Below are the code and all the weights of a small trained network. Each question names an input and a class and asks about switching units off, where a switched-off unit gives its printed mean instead of its output.

import numpy as np


def w(rows, s, z=0):
    codes = np.array(rows[::2]) - 128.0
    scale = np.full(codes.shape[1], s)
    scale[-1] = z or s
    return codes * scale


def f(y):
    return y / 2 * (1 + np.tanh(0.7978845608 * (y + 0.044715 * y**3)))


def log_softmax(a):
    a = a - a.max(-1, keepdims=True)
    return a - np.log(np.exp(a).sum(-1, keepdims=True))


def net(x, mask):
    res = np.array(x, float).reshape(1, 3) / 4 @ E
    y = f(res @ A[0][:, :-1].T + A[0][:, -1])
    res = res + np.where(mask, y, B[0][:, -1]) @ B[0][:, :-1]
    return log_softmax(res[-1] @ U[:, :-1].T + U[:, -1])


A, B = {}, {}
E = w([
[69,34,252,34],'x0',
[130,123,208,232],'x1',
[250,201,206,117],'x2',
],0.011)
A[0] = w([
[111,140,170,92,157],'N1',
[205,154,168,144,213],'N2',
[157,178,153,125,55],'N3',
[77,104,96,109,222],'N4',
[184,80,188,114,130],'N5',
[72,96,100,30,42],'N6',
[136,77,118,184,166],'N7',
[68,127,86,229,164],'N8',
[62,102,62,105,141],'N9',
[87,175,100,187,146],'N10',
[72,32,248,87,81],'N11',
[154,161,193,165,58],'N12',
[169,110,116,188,115],'N13',
[57,123,94,107,198],'N14',
[131,126,227,182,241],'N15',
[116,156,143,59,94],'N16',
[106,134,141,103,129],'N17',
[132,122,149,137,114],'N18',
[74,120,176,118,10],'N19',
[174,163,162,21,125],'N20',
[128,125,201,184,183],'N21',
[166,225,184,120,2],'N22',
[82,104,177,119,7],'N23',
[192,150,162,140,187],'N24',
[183,148,85,126,50],'N25',
[214,161,173,134,194],'N26',
[148,147,184,73,127],'N27',
[185,158,63,136,236],'N28',
[156,247,54,129,10],'N29',
[175,177,147,184,57],'N30',
[163,202,36,152,171],'N31',
[148,175,88,136,219],'N32',
[80,112,116,109,81],'N33',
[182,125,196,50,78],'N34',
[150,172,166,35,129],'N35',
[126,141,164,141,92],'N36',
[131,124,106,182,164],'N37',
[153,103,186,105,111],'N38',
[133,132,61,73,228],'N39',
],0.013,0.0079)
B[0] = w([
[61,119,170,173,162],'N1',
[161,48,216,156,193],'N2',
[177,180,82,78,144],'N3',
[119,170,84,103,198],'N4',
[82,136,127,168,168],'N5',
[118,80,164,156,187],'N6',
[55,115,145,171,161],'N7',
[44,156,106,210,207],'N8',
[209,118,140,42,199],'N9',
[67,211,113,204,180],'N10',
[220,93,160,66,251],'N11',
[216,102,136,73,155],'N12',
[102,153,129,141,157],'N13',
[164,173,103,68,197],'N14',
[161,204,13,52,207],'N15',
[100,127,141,183,149],'N16',
[101,98,151,125,142],'N17',
[134,89,122,142,132],'N18',
[209,157,46,39,154],'N19',
[50,160,118,213,180],'N20',
[181,163,92,60,182],'N21',
[189,186,30,6,161],'N22',
[216,170,74,49,158],'N23',
[151,90,188,126,178],'N24',
[194,94,201,80,156],'N25',
[190,48,195,126,195],'N26',
[52,123,132,186,165],'N27',
[128,187,62,67,217],'N28',
[203,28,252,162,201],'N29',
[88,183,80,142,169],'N30',
[199,101,91,35,235],'N31',
[73,195,69,131,195],'N32',
[197,89,147,77,154],'N33',
[26,120,145,172,174],'N34',
[64,133,104,195,172],'N35',
[143,90,159,110,134],'N36',
[47,153,105,180,167],'N37',
[66,121,150,185,162],'N38',
[231,1,179,121,197],'N39',
],0.0081,0.019)
U = w([
[160,198,75,89,61],'0',
[171,80,188,135,141],'1',
[29,183,134,251,252],'2',
],0.017,0.0037)

Each question gives the input, the list of numbers given to net, and the class t.
The units are the neurons (one row each of A and B). Each row of codes is followed by its name. A weight is (code - 128) times the scale printed after its matrix; where a second scale follows, it is the last column's (A, B and U).
mask holds one flag per neuron, in row order. A switched-off neuron (its flag False) gives its mean, the last column of its row in B, instead of its output. The means were averaged over made-up inputs and are rounded, as every weight is.
A unit's drop is (log p(t) with every unit on - log p(t) with that unit switched off) / (log p(t) with every unit on - log p(t) with every unit switched off).
The circuit of an input: a set's keep is (log p(t) with only the set's units on - log p(t) with every unit switched off) / (log p(t) with every unit on - log p(t) with every unit switched off). Starting from the 12 units with the biggest drops (on a tie, the unit counted first), units are removed one at a time, each time the one whose removal leaves the highest keep (on an exact tie, the one counted first), for as long as the keep stays at least 0.8.
units of the circuit, in order: the units of the circuit, biggest drop first
most important unit: the unit with the biggest drop
k most important neurons: the k neurons with the biggest drops, biggest first
drop when u is switched off: that unit's drop, to one decimal
input [5,2,-7], class 0: units of the circuit, in order : N29
input [4,4,0], class 0: 3 most important neurons : N15, N29, N39
input [-5,-2,6], class 1: 3 most important neurons : N29, N2, N26
input [1,6,-4], class 0: 2 most important neurons : N15, N21
input [-7,-3,3], class 1: 2 most important neurons : N29, N15
input [-8,1,-4], class 2: 3 most important neurons : N8, N10, N11
input [0,4,5], class 0: 4 most important neurons : N15, N29, N22, N39
input [8,-1,5], class 2: 2 most important neurons : N20, N34
input [-8,-8,1], class 1: 4 most important neurons : N29, N39, N15, N25
input [-6,1,-8], class 2: 3 most important neurons : N8, N10, N11
input [-8,-2,4], class 1: 4 most important neurons : N29, N2, N15, N26
input [1,-4,0], class 1: 2 most important neurons : N15, N8
input [0,2,-2], class 2: 2 most important neurons : N31, N11
input [1,-5,-1], class 1: most important unit : N15
input [1,-5,0], class 1: 2 most important neurons : N15, N39
input [-5,0,1], class 1: drop when N25 is switched off : 0.1
input [-5,-4,6], class 1: drop when N29 is switched off : 0.6
input [-3,0,2], class 1: drop when N4 is switched off : 0.3
